Below is a small trained network, with its code and all its weights. Each question gives an input and a class and asks what happens when units are switched off, that is, made to give their printed mean instead of their output.

import numpy as np


def w(rows, s, z=0):
    codes = np.array(rows[::2]) - 128.0
    scale = np.full(codes.shape[1], s)
    scale[-1] = z or s
    return codes * scale


def f(y):
    return y / 2 * (1 + np.tanh(0.7978845608 * (y + 0.044715 * y**3)))


def log_softmax(a):
    a = a - a.max(-1, keepdims=True)
    return a - np.log(np.exp(a).sum(-1, keepdims=True))


def net(x, mask):
    res = np.array(x, float).reshape(1, 5) / 4 @ E
    y = f(res @ A[0][:, :-1].T + A[0][:, -1])
    res = res + np.where(mask, y, B[0][:, -1]) @ B[0][:, :-1]
    return log_softmax(res[-1] @ U[:, :-1].T + U[:, -1])


A, B = {}, {}
E = w([
[122,120,119,127,126,128,137,121,139],'x0',
[80,19,86,130,181,138,191,220,54],'x1',
[26,130,43,105,98,144,53,55,74],'x2',
[82,162,154,254,137,71,202,85,93],'x3',
[129,120,120,129,126,125,135,120,134],'x4',
],0.0087)
A[0] = w([
[115,143,144,118,129,111,130,137,137,124],'neuron 0',
[99,122,172,181,134,105,184,178,143,113],'neuron 1',
[119,117,156,115,150,119,118,143,127,105],'neuron 2',
[191,98,129,172,157,146,159,121,103,112],'neuron 3',
[143,185,135,116,114,134,62,72,171,163],'neuron 4',
[185,209,169,163,107,125,109,70,194,165],'neuron 5',
[111,168,129,111,120,136,96,139,135,120],'neuron 6',
[120,111,142,132,136,111,120,119,148,110],'neuron 7',
[77,124,133,135,119,108,127,124,113,76],'neuron 8',
[143,78,63,51,121,147,66,112,81,121],'neuron 9',
[110,162,130,195,119,109,145,60,100,2],'neuron 10',
[120,132,135,127,137,99,153,131,121,110],'neuron 11',
[230,137,169,112,129,124,161,161,202,29],'neuron 12',
[172,201,172,174,116,117,116,69,186,2],'neuron 13',
[34,127,81,141,116,131,77,94,60,55],'neuron 14',
[184,80,112,10,126,151,106,192,155,100],'neuron 15',
[93,149,145,104,127,107,42,100,190,123],'neuron 16',
[174,129,114,152,135,124,172,134,103,104],'neuron 17',
[118,114,128,138,134,132,102,125,156,119],'neuron 18',
[178,131,161,118,118,112,145,168,188,215],'neuron 19',
[122,144,139,110,132,142,91,84,141,123],'neuron 20',
],0.012,0.0091)
B[0] = w([
[111,104,92,118,118,138,145,134,134,129],'neuron 0',
[206,191,134,95,63,151,188,120,158,184],'neuron 1',
[112,111,109,142,109,121,140,78,148,127],'neuron 2',
[140,179,119,97,88,141,167,119,130,156],'neuron 3',
[146,174,154,71,87,140,134,138,225,229],'neuron 4',
[50,52,135,171,199,95,32,95,89,249],'neuron 5',
[119,132,111,120,95,117,167,125,157,148],'neuron 6',
[121,121,130,138,133,149,134,156,119,124],'neuron 7',
[158,100,124,122,146,150,153,128,129,135],'neuron 8',
[124,201,146,102,66,117,109,128,231,214],'neuron 9',
[82,56,118,88,174,139,44,164,159,163],'neuron 10',
[168,125,127,117,117,128,142,133,142,133],'neuron 11',
[35,106,137,108,146,107,20,120,181,186],'neuron 12',
[205,92,93,154,169,158,233,151,2,191],'neuron 13',
[138,27,139,166,237,119,106,125,50,201],'neuron 14',
[110,47,135,188,222,109,114,97,38,224],'neuron 15',
[148,177,124,106,67,147,164,154,178,193],'neuron 16',
[167,151,114,107,98,123,156,116,145,147],'neuron 17',
[116,151,140,124,115,115,139,151,104,129],'neuron 18',
[150,82,92,138,156,153,185,145,69,213],'neuron 19',
[143,159,132,107,103,112,151,160,160,165],'neuron 20',
],0.012,0.014)
U = w([
[34,76,138,120,161,101,36,138,149,248],'0',
[150,73,115,208,180,128,173,84,27,83],'1',
[151,254,143,89,5,148,165,135,198,64],'2',
],0.0085,0.0017)

Each question gives the input, the list of numbers given to net, and the class t.
The units are the neurons (one row each of A and B). Each row of codes is followed by its name. A weight is (code - 128) times the scale printed after its matrix; where a second scale follows, it is the last column's (A, B and U).
mask holds one flag per neuron, in row order. A switched-off neuron (its flag False) gives its mean, the last column of its row in B, instead of its output. The means were averaged over made-up inputs and are rounded, as every weight is.
A unit's drop is (log p(t) with every unit on - log p(t) with that unit switched off) / (log p(t) with every unit on - log p(t) with every unit switched off).
The circuit of an input: a set's keep is (log p(t) with only the set's units on - log p(t) with every unit switched off) / (log p(t) with every unit on - log p(t) with every unit switched off). Starting from the 12 units with the biggest drops (on a tie, the unit counted first), units are removed one at a time, each time the one whose removal leaves the highest keep (on an exact tie, the one counted first), for as long as the keep stays at least 0.8.
circuit, biggest first: the units of the circuit, biggest drop first
top k neurons: the k neurons with the biggest drops, biggest first
drop when u is switched off: that unit's drop, to one decimal
input [1,7,-1,-6,-6], class 1: top 2 neurons => neuron 15; neuron 12
input [-8,6,-2,-7,3], class 1: circuit, biggest first => neuron 15
input [3,0,6,-6,2], class 2: top 2 neurons => neuron 9; neuron 5
input [-1,1,0,-2,3], class 1: top 2 neurons => neuron 12; neuron 4
input [0,1,-7,-5,-5], class 1: top 2 neurons => neuron 19; neuron 15
input [6,1,-7,-6,3], class 1: top 4 neurons => neuron 19; neuron 15; neuron 4; neuron 9
input [5,-5,7,0,8], class 2: top 3 neurons => neuron 16; neuron 4; neuron 15
input [0,0,5,-5,-4], class 2: top 2 neurons => neuron 5; neuron 9
input [6,1,-1,5,-8], class 2: top 3 neurons => neuron 15; neuron 14; neuron 5
input [8,4,-7,-6,-3], class 1: top 2 neurons => neuron 15; neuron 19
input [-7,8,-4,-8,-4], class 1: drop when neuron 15 is switched off => 2.4
input [5,2,-7,4,0], class 2: drop when neuron 1 is switched off => 0.1
input [-5,-7,8,0,1], class 2: drop when neuron 4 is switched off => 1.2
input [8,5,-3,-4,0], class 1: top neuron => neuron 15
